Each row of numbers stands for one element and depends on some of the facts below. Use the named rows to name the rest.

Facts:
μ: refers to; Ψ: uses; Φ: is of sort; Δ: belongs to class
bano μ: lestel grubrar tostuzes gruvuk stefe
bebre μ: bropin pavul dinufas siril dezek kago skaze tostuzes galak skekar kastuklo
bradru μ: grebigrun skaze
braskar μ: klozur zuki
briston μ: skara dogrom kligrus
bukas μ: drige grumin pibin
dadrur μ: skimam lutegrol
deba μ: pudrir ruklus megos rosta kligrus pibre
defli μ: siril galak devapen gruvuk
desik μ: lestel
dostu μ: bidro gugus rosta temes pibre
drobes μ: pustom floplupla grubrar
fiskin μ: dinufas gugus zubraklon dezek vidun nogril fozan
floza μ: fara tabatu
fuflis μ: seri steses drostak temes brogam dapatin
gabrabran μ: skisto pustom flegum skefo pibin
gikul μ: bidro pudrir skaze
girus μ: nopi nugum
gravom μ: dinufas
gromes μ: bropin fara fosom klozur pabas
guskes μ: treplum vibrelel gugus doplen
kibra μ: skisto seri fosom
klebrabrom μ: budra steses tamem zefluk teras
kledrir μ: pugeflam flumagri lestel posul labra lono
kubipe μ: baski vibrelel migru sustonuk
neran μ: pama mesta
peklur μ: pama trirok seri vesok katuk
ploke μ: treplum doplen drige vugrum trigrom pibin
pobrizok μ: ruklus skimam niste skefo nizo vumes
puples μ: skisto pustom skara floplupla pemedel fosom rosta
rubi μ: dumon vidun nogril stefe
taske μ: katuk
tugrube μ: siril kebel plebam drostak nizo
tustuk μ: skisto pibre klodrul gruvuk bisi
vekotrun μ: simam kodro flizoflim fara kebel steses skimam
veze μ: simam doplen sunistom kastuklo
viris μ: flizoflim mufon devapen
zoni μ: megos pabas sepu stefe
zosir μ: baski vigrim pemedel klozur brogam lasti
zotretra μ: pugeflam flumagri siril flizoflim labra
bano Ψ nizo
baski Ψ vigrim mufon
bidro Ψ ploke
bisi Ψ bubrepli kodro
bradru Ψ vigrim dogrom
briston Ψ vigrim
brogam Ψ nizo
bropin Ψ vigrim
bubrepli Ψ vizase
dadrur Ψ vigrim
dapatin Ψ skekar
devapen Ψ bubrepli
dezek Ψ neran
dinufas Ψ skara
dostu Ψ katuk
drige Ψ trirok skekar
driplebun Ψ vigrim
drobes Ψ nogril
drostak Ψ sutro
fara Ψ taske
flegum Ψ tabatu vizase
flizoflim Ψ drostak
flosem Ψ fiskin tupo
floza Ψ tupo
flumagri Ψ vigrim sutro
fosom Ψ vizase lasti
fozan Ψ siser skekar
fuflis Ψ vigrim
grebigrun Ψ vigrim dadrur
groba Ψ plebam
gromes Ψ vigrim skimam
grubrar Ψ siser
grumin Ψ driplebun
gudradrik Ψ peklur driplebun zuki pibin
guskes Ψ vigrim
kago Ψ fuflis
kastuklo Ψ vigrim nizo
katuk Ψ tupo siser
klagel Ψ kodro fuflis
klebrabrom Ψ siser
kligrus Ψ baski dadrur
klodrul Ψ bubrepli lasti
klogre Ψ vigrim skekar
klozur Ψ ploke lasti
klutak Ψ groba
kodro Ψ vigrim bubrepli skekar
kubipe Ψ treplum floplupla tupo bisi
lasti Ψ vigrim bubrepli
lono Ψ badum
lutegrol Ψ vizase
mesta Ψ vigrim
moros Ψ zuflan badum
mufon Ψ tabatu
neran Ψ vizase
niska Ψ grubrar stefe
niste Ψ siser vizase
nogril Ψ skara
nugum Ψ zuflan bropin
pabas Ψ bubrepli fuflis dapatin
palir Ψ bano zostok tostuzes
pama Ψ klagel vidun
pavul Ψ siser fuflis
peklur Ψ pugeflam
pemedel Ψ klagel klogre labra
pibre Ψ vigrim
plebam Ψ trigrom
pliflu Ψ kodro dadrur
ploke Ψ nopi dadrur
pobrizok Ψ vigrim bisi
pugeflam Ψ zimik zosir dogrom vizase
puples Ψ fozan
reli Ψ klozur klodrul
ruga Ψ zimik bubrepli
sepu Ψ bubre bradru briston dogrom
seri Ψ zosir
siser Ψ vigrim
skara Ψ skekar
skaze Ψ skisto vigrim dadrur
skefo Ψ badum skekar vizase
skekar Ψ vizase
skimam Ψ tupo
skisto Ψ trirok vizase trigrom
stefe Ψ vigrim
steses Ψ grebigrun
sunistom Ψ devapen tabran
sutro Ψ dogrom skekar trigrom
tabatu Ψ klagel siser badum
tabran Ψ dinufas klutak
tamem Ψ vigrim siser temes
temes Ψ skekar
treplum Ψ sutro
trigrom Ψ bubrepli
trirok Ψ siser
tugrube Ψ siser
tupo Ψ vigrim bubrepli
veskes Ψ vigrim badum
vesok Ψ klodrul fozan
vibrelel Ψ vigrim zuki mufon lasti
vidun Ψ fiskin nopi
viris Ψ skekar
vizase Ψ vigrim
vumes Ψ guskes nugum
vutilum Ψ baski pugeflam skimam
zefluk Ψ pama
zimik Ψ siser vizase trigrom
zoni Ψ nopi nugum badum
zotretra Ψ skekar
zuflan Ψ vigrim
{badum bebre bisi bropin budra bukas deba defli dezek dinufas dostu fara flizoflim floza fosom fozan fuflis galak girus grebigrun gromes grumin gudradrik gugus kastuklo katuk kebel kibra klebrabrom kledrir kligrus klogre klozur lutegrol migru mufon neran niska niste nogril nopi nugum pabas palir pavul peklur pemedel pliflu ploke pobrizok posul pugeflam pustom reli rubi simam siser skara skefo skimam stefe sunistom tabatu tabran temes teras treplum trigrom trirok tupo tustuk vekotrun vesok vibrelel viris zefluk zoni zubraklon zuki} Φ a
{bano brogam dapatin drige driplebun drostak dumon floplupla gabrabran guskes klutak kodro kubipe mesta moros pama pibin pibre razol ruga ruklus sepu seri siril skekar sutro tamem taske tostuzes veze vigrim vugrum vumes vutilum zosir zuflan} Φ b
{baski bradru braskar briston bubre bubrepli dadrur dogrom fiskin flegum flosem flumagri groba gruvuk kago klagel klodrul lestel lono nizo plebam pudrir skaze skisto sustonuk veskes zostok} Φ c
{bidro desik devapen doplen drobes gikul gravom grubrar labra lasti megos puples rosta steses tugrube vidun vizase zimik zotretra} Φ d
{badum baski bebre braskar briston brogam bropin bubre bubrepli budra dapatin deba dinufas doplen dostu drige dumon fiskin flosem fozan fuflis gabrabran galak gravom grebigrun gromes grumin gudradrik guskes kago kebel kibra kledrir klogre kubipe labra lasti lutegrol megos migru nizo nogril nopi nugum palir pavul pibre pliflu pobrizok posul pugeflam pustom reli rosta rubi ruklus seri simam skara steses teras trigrom trirok tugrube tupo tustuk veskes vesok veze vidun vigrim viris vutilum zoni zostok zuflan} Δ 133
{bano bidro bisi bradru bukas dadrur defli desik devapen dezek dogrom driplebun drobes drostak fara flegum flizoflim floplupla floza flumagri fosom gikul girus groba grubrar gruvuk gugus kastuklo katuk klagel klebrabrom kligrus klodrul klozur klutak kodro lestel lono mesta moros mufon neran niska niste pabas pama peklur pemedel pibin plebam ploke pudrir puples razol ruga sepu siril siser skaze skefo skekar skimam skisto stefe sunistom sustonuk sutro tabatu tabran tamem taske temes tostuzes treplum vekotrun vibrelel vizase vugrum vumes zefluk zimik zosir zotretra zubraklon zuki} Δ 198

Named rows:
bidro: [ 13  -5   1   9  17   6 -16 -15  -7   5   0   8 -26   3  -8  -6  -3  -5
  -9 -36   0   7  -5  19 -18  -2]
lestel: [  5 -25  32 -27 -17  21   3  -3 -26 -20  32  34   7   4 -14  16  19  19
   6  21  22 -11 -32 -13 -30  -5]
dezek: [  1 -14   2  10  10   9 -10 -11 -12   7  -8  31 -26   1   0  12  -1  -4
   7 -23  -8 -12  -1   8   6   8]
bubrepli: [  8 -11   6 -11 -25 -18 -12   4   5  -1 -15 -10   7   8  -3  -3  10  -2
 -16  50  10  15   5 -10   9 -11]
gabrabran: [-29  43 -31   6   2 -14  24  23  15 -12  27 -88  55 -15   7 -21 -19   6
 -17   9 -10  13   5  12   9   0]
tamem: [ -4  -6  -7  -4   7  15 -13  -6  -9   2   1  23 -21   9 -15   7   2   0
   9 -33  -1 -14 -16  23  -4 -14]
posul: [ 16 -15  11  -8 -15  -9   5  14   8   4  -4  -6  22 -18  -6   2   5 -13
  17  27   7  -6   2 -28  15   5]
zostok: [ 14 -17  14  -7 -17 -15  -2  -5  14  -3 -11 -25  19 -22   2 -10  15   7
 -11  31  16  16  -8 -21   3 -11]
deba: [-11  33 -13  20   9 -12  24  14  14  -1   1 -53  37 -10  21  -4 -15  10
 -10   1 -10  13  28 -11   3  18]
vumes: [  5  -5   1  -4   4  15 -12 -13 -10   0   4   0 -24   4  -8  -2  -1   2
  10 -33  -1 -10 -19  20  -6 -14]
skefo: [ -9  -4 -20   2  15   6  -9   9 -12  -1  12  13 -24   6  -8   8  -1 -18
   3 -26  -9 -13 -11  21   3  -4]
dinufas: [  7  -2   7  17   0  -6  -1   2   5  19 -42  20  11   2 -13  16   3  -6
   8  19   5  -4  35 -31  11  23]
bukas: [-23  25  -6  36  25   6  15 -18  -9  -2   7 -26  -4   1  21 -10 -22  18
  -3 -30 -18   7  15  10 -17  17]
braskar: [ -7  21   3   1  -4  -9  21  10  13 -10   8 -46  49  -5   9  -1   7  25
 -24  21  11  24  11 -19 -18   5]
nogril: [  9  -3  -1   7  -7 -12  -1  11   5  11 -29   8  13  -6 -11  10   6 -16
   9  25   2  -9  20 -22  18  15]
trigrom: [  1  -6  -8   3 -10 -17  -8   9  12  10 -19   3   2  -2   5  -2  -2 -18
   5  27  -4  -1  18  -9  29   4]
fuflis: [ -9  37 -15   1  -8 -13  22  18   8  -5   4 -26  20  10  21 -10 -11   9
 -12  29 -10  15  29  -6   0  16]
pudrir: [  1 -14   9  13  10  10  -9 -26 -13  -4   5  -6  -9   5  -9  -7   2   6
  -9 -15   6   7 -13   8 -17  -5]
pama: [  0   4  -2   1   3  13 -11 -10 -21  -4   2 -11 -22  10 -16  -7  -5  -1
   5 -19  -4 -11  -5  17  -6  -9]
flegum: [ -9 -12 -11  -6   9   8 -14  -6  -8  -8  13   1 -13  10 -14   4  12  -4
 -17 -16   5  -1 -25  22 -16 -23]
sepu: [-10 -12  -1  -3   6  15  -9 -16  -2   0   6  23 -13  -1  -9   6   1  -1
  13 -37   2 -14 -23  17   3 -19]

Which element is each row?
No name comes twice in this set of rows, the named rows included.
[ -4  11  35 -21  -3  22  21   8 -22 -12  31  72  11  29  -7  24   6  38
  -3   7  21  -5   2  -8 -43  19] => zotretra
[-35  24   0   9   1   5  11 -19  -8 -11  21  -7  -4  10  19 -10 -24  27
  -5  -9 -11  10  -3  25  -6  -4] => zosir
[  3 -18  19 -10  -5  12   1  -7 -20 -16  27   2   2   7  -9   3   9  10
  -3  10  13  -3 -28   3 -21  -6] => gruvuk
[  9 -10   1 -12 -12 -19  -9  -1  20   1 -16  -8  10  -5   7  -1  14  10
 -15  19  10  18  -3  -6   4 -16] => baski
[ -4  14  31   1   0  24  25  -4 -19  -9  26  19   6  11   8  11  -6  40
  14  -7   3  -8   4 -13 -28  27] => defli
[ -2 -15   2 -10   2   3  -8   1 -10 -10  28  23 -17   1  -5  -4   0  -9
  -5  -3   0  -5 -19  19  -5 -12] => grubrar
[ 10  -6   9 -14 -39 -19 -14 -11   9   2 -21 -12 -14   1   8 -30 -11  -3
   3  46  -4  21   5  -4  32  -9] => vigrim
[ -5 -11   0   8  12   8   1  -9 -13  -3  16  -6  -7  -8  -3  -1  -6  -6
  16 -18  -3 -17 -10   3  -3   6] => fara
[ 10  -4  -7   3   1 -19   0   8  17   0   0 -31  29 -26  -6 -17   1 -17
  -8  10   6  12   0  -6   9  -6] => rosta
[-14  19   8  17  19  13  19 -12 -14  -6  16  -4  -5   8  13  -1 -17  17
   2 -21 -10  -2   9   1 -18  19] => girus
[ 21  -3   8  26   8 -13  -7 -13  22  15 -34  -7  12 -16  -2  -7  -1  -1
  -8  -3   7  16  19 -21   5   9] => doplen
[-36  24 -17   6  19   3  22  20 -15 -24  56 -16  27  10  -3  -1 -15  -4
 -24 -13  -4   3  -8  31 -19   0] => drobes
[-47  41 -45   7  27  -5  16  33  -8 -30  70 -55  23   4   9 -12 -25 -15
 -38 -13 -17  12 -19  52 -11 -10] => puples
[-11  20  19  10   9  22  24  -9 -18  -8  20  14   2  13  17   2 -12  30
   4 -11  -4  -6  11  -6 -24  27] => vekotrun
[ -7  37 -11  42  29  10   5 -27  -6   9 -14 -23 -31  24  24  -9 -25  21
 -16 -44 -23  17  34  16 -14  23] => ploke

Now the same elements, written a new way:
Named rows:
rubi: [-20   3   0   5  26  22  -4  16  48  27 -12  24 -41   6 -19  -2 -18 -13
  -1  -3  15 -55 -30  -7   7 -26   4 -41  18  25 -31  35   5   1]
kebel: [  7   5 -42   8   9  -8  -5  12   7   6  15  -6   4 -16  21 -32 -12 -26
 -22   0   4   1   0   0  20   9 -18 -22  22  13   4  19  -7  -6]
tostuzes: [ 16   9  18  14  18 -23   9 -18 -26 -22  46 -33   9  24 -16 -12  24   5
 -13   5  36  -5  43   8 -21 -50 -37 -20  27  29  18   3  20  15]
posul: [ -5   5 -15   9  20   4 -23  11  12  26  21  -1  -1   4  18 -13  -6 -27
 -15   0  15 -28  25  -7  12  -9  -7 -22  24  16  -1  26   8   4]
skimam: [ 20 -13  -8  14   6 -32 -17 -24  16  16   0  21  14   2  19 -11  11 -11
 -27 -10  16  11  57  13   1   2 -10 -10  22  18   8   2   8  28]
skefo: [ 15 -29 -37  12 -19 -50   8 -16   3 -20 -21 -15  37 -23  32 -22  14  -1
 -28   0  21  31  17  22   3 -16  -3 -11  17  31   1   0  -5  24]
tabran: [ 15 -13 -21  13  -9 -31  15 -15  27  -8 -18  21  -4   2 -14 -21   4   9
 -23  -4  15  17 -11  17   0  -5 -13 -37  14  26  -4   5 -11  17]
lono: [ 21  -1 -15   8  -5 -24  10 -22  -4 -23  16  -4  11  10  -7 -19   3   1
  -6  -3  39  -4  16   9 -11 -20 -32  -7  27  35   8  -2  -3  21]
klagel: [ 13  -6 -26  14  -8 -31  25 -22   5 -15  -4  14   7  -5 -25 -22   2  22
  -9 -11  36   0 -16  14   3   1 -12 -22  15  33   2 -12  -3  13]
tamem: [ 18  -7   8  10 -17 -26  31 -25  -8 -17  -4  26  15  -7  11 -30  29  15
  -1 -10  17  16   8   2  11  12  -4   9  16  34  26 -19  29  16]
deba: [-23  -1   3  12  28   7  23  25  42   0  -9  13 -53 -11 -29  -9 -12   6
 -13   2  13 -17 -47  -6   4 -10   7 -64   9  23 -34  28  16 -12]
bubrepli: [-21 -19 -40   9  10  13  -6   9  12  20  -6 -11  17 -28  28  -7   6   9
  -3   1  35 -29  12  -3  38  -4  30 -16   7  31  -6  25  16   2]
kastuklo: [ 29  -9   2   2  -9 -41  12 -11  15 -30   6  17   0  12  28 -15  11 -20
  -4  -3  -3   7   5  17  -8 -32 -37  10  30  21   9  -8  10  21]
pabas: [ 15 -11   5  14  10 -45  11  -8  -2 -20   1 -16   8   1  18 -13  22  -5
 -31  -3  15  27  36  15 -17 -32 -21 -13  19  18  -1   5  15  22]
grumin: [ -6  -7 -32  13  22   3 -23   7  26  35  -9  19  14 -16  26 -18   1 -17
 -18  -7  -1  -3  26   6  21  31  11 -24  11  14   1  18   7   3]
ruklus: [  2  11 -33  13   7   2   2   5  -4  16  30 -19  31 -23   8 -38   2  -2
  -9   3   8  -8  -1  -7  26  22 -14  -3  20  26  30  11   2 -10]
moros: [  5  -9  12  16   2 -10   0 -28  10  15  11  13  13   3 -23  -4  21  25
  -9 -13  29 -21  11  15   3  -4   3 -15  12  39  16   6  17  21]
puples: [-30 -28  14  12  -4 -11  26 -26  36  23 -13  65  -4   8 -73   7  26  35
 -14 -12  38 -38 -34   1 -13 -14   8 -17   5  43  -8  16  12   9]
kligrus: [ 25 -15 -22  13 -12 -43   4 -12  10 -11   4  16  12  -5   6 -30   7  -6
 -30  -9   9  24  15  18  -1   4 -21 -13  20  23   7  -6   0  18]
grubrar: [  3  -6 -28   9 -24  -7  33 -40 -33 -12   6  26  26  20 -28 -46  35  -8
 -23  -6  24   4  49 -34  -1  -9 -17  26  31  42  12  -8  23  16]
nopi: [  1   3 -36  12   8  -5   1  20  15   7  -2   9  -2 -20  10 -30 -10 -15
 -25  -3   1   7  -9   3  20  35  -9 -31  16  17   6  18  -4  -8]

Name these rows:
No name comes twice in this set of rows, the named rows included.
[-10  -1  38  12  17  -7  38 -12  10 -28   9  -3 -35  19 -65   4  19  25
  -4   0  42 -38 -43   9 -27 -64 -21 -45  19  40 -17  11  29   9] => bano
[ 22   9   9  12   7 -21 -13 -27 -12  15  50 -16  29  21   2  -8  25  -5
  -7   2  33 -34  65  11  -8 -36 -27   2  28  31  28   5  13  27] => siril
[ -6 -17   6   8   1 -20 -12 -26  -9  25  35   7  42  19 -18   3  33  -3
 -16   1  33 -23  55   2 -17 -36 -26  24  21  34  17  16  13  23] => devapen
[ -4 -21   3  13  -3 -27  -4 -20  10  15  -7   1  31  -5   2  -1  25  28
 -10  -1  40 -23  13  25   4 -27   9 -14   9  39  13  18   5  23] => sutro
[ 24 -23   8   9   2 -42  -9 -21  31   9   1  39  15  -2  29 -10  18  -4
 -14 -17  -3  15  33  23   2   2  -5   3  15  16   9  -5  16  28] => vibrelel
[-25   7   3   9  23  32  -4   8  29  25  15   5 -23  -1 -33  -7  -3  12
   5  -4  28 -61 -30  -5  15  -8   5 -34  13  37  -4  29  14  -6] => veze
[ 15 -18   9   2  -4 -27  38  -5  33 -31  -6  34 -27   7 -26  -6  12  19
  18  -3  23 -27 -40  21  -6 -41 -26   9  17  35  -2 -14  19  11] => bradru
[ 12 -10  26   8   4 -24   9 -21  36   4  -3  50   6   8   5  -1  37  28
  15 -17   1 -16 -16  22   0 -13   1  27   8  25  24 -14  40  20] => driplebun
[-11 -39  15   3  -9 -25  18 -20  26  17  -4  54  30   5  -3   7  54  18
   3  -7   6  -9  -7   3  -5 -21   3  54   6  32  15   0  46  20] => vizase
[-11 -21   1  14  -5 -15  37 -35  24  -1 -60  51 -42   5 -34 -15  17  12
 -11 -25  30 -13 -11  -3   6   1  30 -49  14  38 -38   6  27  25] => klebrabrom

